Each row has a class, written after it.
[  98  462  -94   11   -8 -181  166  -48 -227   40  258  243  135 -463
  -59  -21 -234 -137 -175  224 -146 -203 -168  323 -246   72  171  296
 -166   78   -3   67 -220  143  108] : gatu
[ 231    9 -125   15    6 -158 -194   81  -24  -18  483 -200 -133 -151
  -57  -17  -55  -85  -73   82   -5 -246  180  291 -132  -41 -166 -105
  -30  112   46  393   -8  185   84] : kivu
[ 125  665  157  -68 -376  127  348 -137 -650  475  341  166  -44 -420
  103 -234 -164   29  -34  489 -174   44 -334  352  208  139  -80  115
 -123 -245 -180 -204 -527 -491  134] : boke
[ 160  216 -139  -78   75 -140 -105   67   26   -5  389  -82  -60 -108
 -106   46   49  -51 -233  -54  137 -325  163  289  -81 -117   -6 -127
   40  369  -86  368   94  429   28] : mased
[ 106  284  -64  -90  134 -231 -153   19 -129  192  304  -53 -208  -88
    8  117  138   52 -198  -25  258 -182  241  263  -47    4  -91 -344
  -54  420   61  420 -132  450  151] : bez
[ 200  279   -5  -50  184  -34 -868   12 -142  200  -83 -489 -405  395
  438  133 -160  -41 -737  -26    3  -56  544  258 -306 -201  -24 -225
   47  103  512  -35 -249  -88  545] : teku
[ 174  276  -82 -114   79 -208 -254  171 -126  108  429  -26  -76 -116
 -176   16   50  -42 -140   17  294 -398  288  363   58 -208  -93 -217
  -25  414 -234  389  -84  503  151] : mased
[ 115  222 -178  -33   21 -190 -129  -20  -51    6  137 -165  -85 -132
  -70   72  -25   -3 -189   -4  312 -164  211  215 -142   38  104 -252
   12  476  121  357   46  433  145] : kivu
[ 179   53  -92 -104   26 -125 -233   44    6  109  309 -214 -105   90
 -173   94   -6  -18 -131   45  327 -356  401  180  -40 -146  -11 -202
  -40  408  -92  445   73  318  -28] : Kipi
[ 123  132  -30   29    6 -117  -85   18  -32  141  369 -110 -109 -120
  -13  -89   -6  -24 -138  112  119 -345  130  247  -42   -9  -15 -177
   57  417 -101  221  -42  354  118] : kez
[-270  416  133 -116  -78  218  330 -474 -133  499 -533 -270  -84  199
  421  300 -121  211 -499 -161  195  476 -120 -155 -327  425  383 -149
  -41  297  715 -217  130 -544   -6] : teku
[ 100  253    2 -168   37 -121 -206  152 -276  241  402  -78   49  -35
 -147  -38 -159  -57  -48 -130  307 -234  238  235    6   80  -32 -148
  119  393 -191  181 -124  415   88] : mased
[-245  -54  146  220 -115  -36  174 -324  -28  273 -163 -235 -263  250
  621 -291 -408  -12 -154   93  321  440 -567   50 -412  590  285 -158
   78  395  683 -298  -43 -194  440] : gatu
[ 240  345  -92  -31   31 -149 -186  129 -133  176  326  -61 -136 -200
  -11  -43  -21  -32 -185   80  196 -442  185  412  -20 -157  -43 -215
   12  487 -110  260  -64  504  205] : kez
[  71  172  -12  -62   48 -210 -187   39   50   36  362  -96  -52   10
  -52    2  -98  -67  -47  -20  100 -126  112  250 -124   34  -49  -38
  130  186   -8  179   42  185  149] : Pote
[ 190  233 -106  -50  -29 -123 -201   13  -84   88  410 -186 -169  -76
  -82  -26   82  -39 -165   16  213 -278  256  329   42 -200 -116 -139
   82  301 -172  331  -20  294  122] : tavil
[  -7  243   -8  -51   23  -83 -143  -41 -169   89  225  -81  -59  -32
   17  -28   10    3 -124  -22  379 -117  141  196   -6  110   13 -233
  110  395  -51   73  -50  367  229] : tavil
[ 112  225 -111 -146  141 -272 -261  216 -165  157  269  -46  -94 -117
 -127   49   47   15  -90  -58  329 -370  397  263  -13 -218  -70 -282
 -109  514 -104  457 -156  605  166] : Pote
[  10  639  -52  466 -121 -100  -84 -179  -12 -155 -159  -46  -65 -492
  367  -74 -315  -55 -422  368 -170 -310 -507  517 -372 -272  341  226
    3  185   88 -289   17 -139  716] : fel
[  70  382 -141  -65  126 -160 -357  152 -139   21  217 -198  -49  -53
  -38   20  -72  -82 -333 -130  275 -307  199  310  -59 -233   44 -135
  201  560 -151  300   -3  518  294] : fel
[ 133  124  -61   -1    2 -156 -196    9 -205  209  369 -136 -173 -131
 -125    2   79   61 -128  141  260 -192  261  242  -47  111 -121 -341
 -170  345   95  384 -170  385  111] : kivu
[ 208  232 -115 -134  115 -169 -225   90   17  195  326 -148 -144  -46
   29   33  -28  -38 -245  -52  212 -295  223  323 -154  -85  -32 -176
   15  420  145  288   11  351  157] : boke
[ -32  548  363  217  -43  -95 -189 -137   17  286   72  121 -115 -121
  585 -154 -458  -77 -279  506 -205 -315 -343  532 -243 -239   20  367
  218  -19  -69 -637 -260 -713  695] : boke
[ 206  101 -146   26   29 -108 -258  152    0   76  372 -194  -31 -113
 -182   -6 -131  -89 -209   57   65 -350  219  265 -113  -68    7 -130
   52  375  -25  360  -10  419   29] : Pote
[ 208  322   15   93   27 -430 -211 -160 -726  398  453 -152 -401 -253
  310 -103  -12  186  -91  117   89  127 -234  596  146   62 -347 -485
 -337  269  162  341 -396  209  462] : gatu
[  69  141  -61  -94  140 -227  -98   93 -166  258  385  -28 -108 -119
 -109    4   34   12 -104  -34  259 -375  246  280  -47  -54  -61 -216
  -88  522  -88  412 -117  490   90] : teku
[ -18   55  371   70 -188  145 -439  154 -417  593 -210 -156 -320  321
  631 -273 -408   29   28  167  253   73  317  128  -65   64  -41 -166
   71  249  157 -602 -420 -423  521] : mased
[  48  241  -90 -130  139 -318 -101    0   53  -10  184  -67  -98    3
 -123  226   20   55 -106  -25  153 -266  294  208 -141 -120  -18 -198
  -31  369  -25  359   53  333  122] : kivu
[ 209  511   17  364  -61 -149 -513   71 -430  213 -225   11 -169 -331
  410  -65 -428   -9 -103  382  -34 -180   87  435 -139 -404   68  -22
 -162  109   76 -231 -404  -52  818] : kez
[ 138  136  -17  -11   10  -96  -64   27   -5  207  315  -70  -99  -17
   15   37  -57  -19  -70   41  185 -181  159  226  -82   40  -26 -161
   23  336  -11  161  -19  230  123] : Kipi
[ 133   15  -51  101  111 -193   18  -36  142  226  357   25  -95 -122
 -125   14   16   -6  -60  123  114 -317   34  237 -164   33  -25 -151
  -80  360   38  376   38  349    8] : mased
[  98  281  -69 -191   82 -212 -157  110  -38 -101  299 -102  -13    7
  -56   97   21  -37 -128 -130  285 -199  251  280  -14 -126  -63 -165
   94  333 -106  266  100  373  220] : tavil
[-116  776  -29 -136  226 -234 -330  -51 -746    4  136  187   29 -115
  273 -114 -166   18 -261 -146  214  238 -253  491   47  143  -46 -242
   73  287  -70 -104 -435  467  817] : bez
[ 143  285  -51 -141   26  -98 -143  107 -137  192  458  -37  -38  -54
 -188  -58   25  -85  -95    5  271 -193  204  308    7   69  -78 -201
   -1  312  -56  348  -54  437  111] : bez
[ 207  -27   -4   38  -59 -170 -331  209  459  144  585  -75 -295   59
  -33 -103 -215 -246  103  102 -420 -204   21  335 -230 -542 -274  224
  -89 -377  118   63  -76 -530  245] : bez
[ -43  123    5    6   60 -176   15 -119  -99  146  252    1 -157  -52
  168   10 -117  -47 -116   46  281 -115   16  181 -282  293   46 -176
   37  379  185  224 -102  170  159] : mased
[ 129  179  -91  -27   32 -215 -186   82  -91  151  357 -120 -226 -142
    1  -60   67  -40 -203   43  291 -369  245  326  -92  -98  -70 -238
  -24  479   39  402  -80  497  157] : fel
[ 193  163 -149   11   82 -196 -133  110   65   82  391  -86  -24 -221
 -184  -47  -36  -88 -149   51   66 -340  105  297 -124   -8   43 -157
   40  370   30  406   33  471   90] : Pote
[  76  423 -206  -97  129  -92 -457   27   12  -82  150 -258 -206   27
   91  160   64    1 -456  -39  148 -281  371  329  -82 -390  -68 -198
  182  349  -32  295   25  292  303] : kivu
[ 220  324 -172  -30   58 -174 -118   63  -43   24  307 -104 -125 -265
  -87  102   18  -55 -295  -33  -46 -365  176  349 -108 -250  -15 -109
    7  305  -58  383    0  389   41] : fel
[-248 -121  360  273  -16 -192  256 -259  101  490  243   34 -248  192
  384 -233 -362   33  124  334   74  -60 -778  350 -188  276  -54  110
   48  270  122 -304   -5 -555  392] : kivu
[-196  242  171 -269  -54  -73  389 -190 -118  260  119   90    1  116
  288  -81 -343  -64   51  -40  243  292 -439  163 -299  527  142   37
  -42   73  504 -322   79 -348  259] : boke
[  53  435  156 -256  -52  -81 -291  182  107  237  199  342  -17  268
 -255  222 -479 -182  -54  309  -65 -347   19  459 -109 -284   -1  409
  -98 -249  -82 -274 -127 -647  145] : bez
[ 186  207  -67 -115   90 -232 -225  110 -176  207  431  -38 -117  -94
 -101  -78   -6   32  -53   89  292 -397  224  402   33 -138 -119 -248
  -78  474 -145  324 -102  478  210] : tavil
[ 346  660  187 -185  -30 -295 -197  511 -730  330  281  317  264 -545
  -74 -416 -270  -25  440  254  -21 -484    6  623  416 -595 -316   87
 -314    1 -675 -296 -449  356  593] : bez
[ 129  122  -95 -162   59 -221  -98   74  206  -79  422  -66  -79   69
 -235  106  101  -54  -63  -41  147 -232  268  241   -9 -157 -118  -93
   67  238 -146  430  182  317  -74] : teku
[  67  205  -31   30   39  -54 -313  -18   97  196  106 -100 -178  120
   32  105  -17   -6 -245  127  234 -330  429  236 -133 -169   11 -181
   77  398   -5  169  -30  180  218] : fel
[ 107  -71  412  251  -16   30 -138 -121  -87  322   -1 -182 -198  201
  463 -104 -295  -59  -76  233 -221   -4  -27  195  -71   85  -65  -18
  207  -25   80 -319   36 -495  261] : tavil
[  24  -26   94  -57   93 -611  218   78  361  249  199   82   90  212
 -348  289 -461   -1  301   78 -575   32  -51  186 -273  112  -56  281
 -169 -112  246  247  129 -199 -123] : tavil
[-154 -153  -37 -176   51 -212 -549   50  -85  -45  -45 -256 -331  576
  198 -150 -255  -36 -221  160  571 -364  441  169 -180 -285 -106 -135
   97  315  228   73 -158   80  510] : teku
[ 162  400  271 -544  140 -545 -624  510   16  440  349  167  -21  329
 -312  329 -425    0  280  199  -27 -666  820  434  -60 -662 -293  198
 -271  -95 -201   19 -202 -440  315] : Kipi
[ 107  297 -215 -125  125 -204 -285  108  -70  -45  273 -224  -64  -11
  -56   52  -44  -36 -241 -105  331 -204  281  264 -126  -71   45 -274
   90  562   19  421   56  571  257] : teku
[  58  156  -16  -81  115 -191  -53    2  -80  132  342    1 -106  -90
    1  -51   24    7 -110   56  207 -287   27  261  -59    5  -18 -173
  -26  453 -113  260  -62  338  108] : fel
[  86  706  -47 -254  114 -331  -28  116  204   21  177  471  264 -251
 -315  234 -162   -7  -36  305 -462 -194   32  315 -200 -159  101  341
 -377 -313  178  -92  -35  -19  157] : kez
[-179  704   24 -156   24  121 -358  -83 -336  602 -138 -330 -198  198
  377   88 -157  -50 -583 -325  549  214  358   69 -140  -17  302 -253
  218  657  236  -10 -301  164  436] : kez
[   8  736  148  296  148 -229 -186   40 -128  360  -88  206   26 -358
  259   31 -354  -75 -329  330   15 -459 -129  594 -425   57  243  -42
  -54  465  287 -394  -95  207  883] : mased
[ 148  330  -92 -162  136 -209 -276  118 -165   74  298  -57 -103  -68
 -102  170   30   24 -162  -74  187 -327  375  356   43 -229 -108 -208
   -3  410 -232  295  -46  502  143] : kez
[  76  163 -116 -110   95 -137 -369   68  -67  120  263 -253 -226  104
   39   72   50   11 -269  -58  375 -280  418  263  -66 -187  -75 -325
    0  528   19  432  -27  374  197] : kivu
[ 385  101   49  284 -418 -254  452 -153   -8  143  664   84  -46 -558
 -297 -212 -115   33  382  520 -366  -84 -619  430  227  -51 -176  138
 -237 -152 -324  102   51 -246 -223] : kivu
[  52  362  -48 -174   56  -84 -285   64 -112  124  240 -153 -120   46
  -68  155   15   39 -230  -64  209 -214  367  234  -27 -138  -47 -184
   91  299  -92  180  -50  222  134] : gatu
[ 291  512  240 -374   59 -454 -483  233  -72  386  709  156 -255  127
   82 -137 -136  -94   10  433 -131 -700  401  727 -105 -484 -466   26
 -364 -163  -24   25 -331 -284  536] : Pote
[  98  102  -40 -100   -2  -45 -138   22  -60   86  342 -143  -52  -13
 -122  -37   11   28  -97  131  159 -311  225  191    8   32  -54 -206
   74  305  -72  194   49  184   62] : kivu
[  65  276  -42  -67  133 -106 -250   39  -39   19  206  -97  -81 -147
   53   75  -62    7 -335   82 -111 -340   81  258 -115 -107   40  -68
   69  224   -1  103  -57   76  179] : kez
[ 131  223  -92  -87  -20 -186   18  113  -39   76  311  -82  -56 -190
  -77   15   21   -1  -41  -43   39 -169  134  238  -75  -60  -99  -95
  -82  221    1  286  -51  312   43] : tavil
[ -32  250  -99  116 -215 -184 -243 -335   19 -391   89 -411 -163   91
   44  226 -221   59 -350  215 -236  121 -104  338 -140  -85  -64  157
  133 -197  187   16  307 -415  100] : teku
[ 317 -114  168  553 -282  -62 -127 -331 -216  278  464 -477 -259 -130
  205 -123 -268  -14  -23  225 -545  337 -275  247   27  234 -234   15
   98 -211 -156  -71 -274 -387   45] : kez
[ 120  317 -118  -63  108 -158 -388  158    7   95  245 -173 -154    5
   13  123  -65  -66 -206  -79  309 -332  385  331 -113 -290  -27 -174
  109  462  -91  299  -24  382  308] : bez
[ -29  165  217 -132  111 -359 -336  243  -44  321  280   83  -52  476
   -3  -40 -328 -165  257  -62  499 -248  257  375   10 -184 -160 -151
   36  309 -114  153  -33  115  586] : teku
[ 109  286  -50  -49   63 -137 -107   55 -123  236  341 -134 -146 -123
   70  -58  -27  -58 -248  -69  228 -321  182  333 -123 -143   -9 -227
  -29  546  -24  325  -91  456  181] : tavil
[-235  413  201 -190  236 -173   45 -209 -243  607  130  452 -121    1
  115  214  101   83  -79  157  488  -80  207  179  -57   96  -48 -185
 -371  211  -63  -13 -673   72  317] : gatu
[ 217  174 -104  -83   92 -274 -223  218  -39  143  386  -47  -61 -111
 -233   82  -40  -54  -23   -8  237 -368  300  324  -37 -171  -76 -208
 -104  413 -114  449  -10  491   89] : mased
[ -45  254   37   42   -7   51 -418    8 -283  143  161    2 -192   37
  221 -107 -147  -92 -356  120   -5  185  -24  300  -86  274  -34 -120
   47   18  346 -282 -306  -55  417] : teku
[ 145  865   59 -189   78 -187 -899  212   57 -114  -61  -41   81  117
   11  140 -317  -41 -485  480 -341 -587  614  566 -153 -705  -54  219
   30 -199  -69 -559 -129 -229  786] : gatu
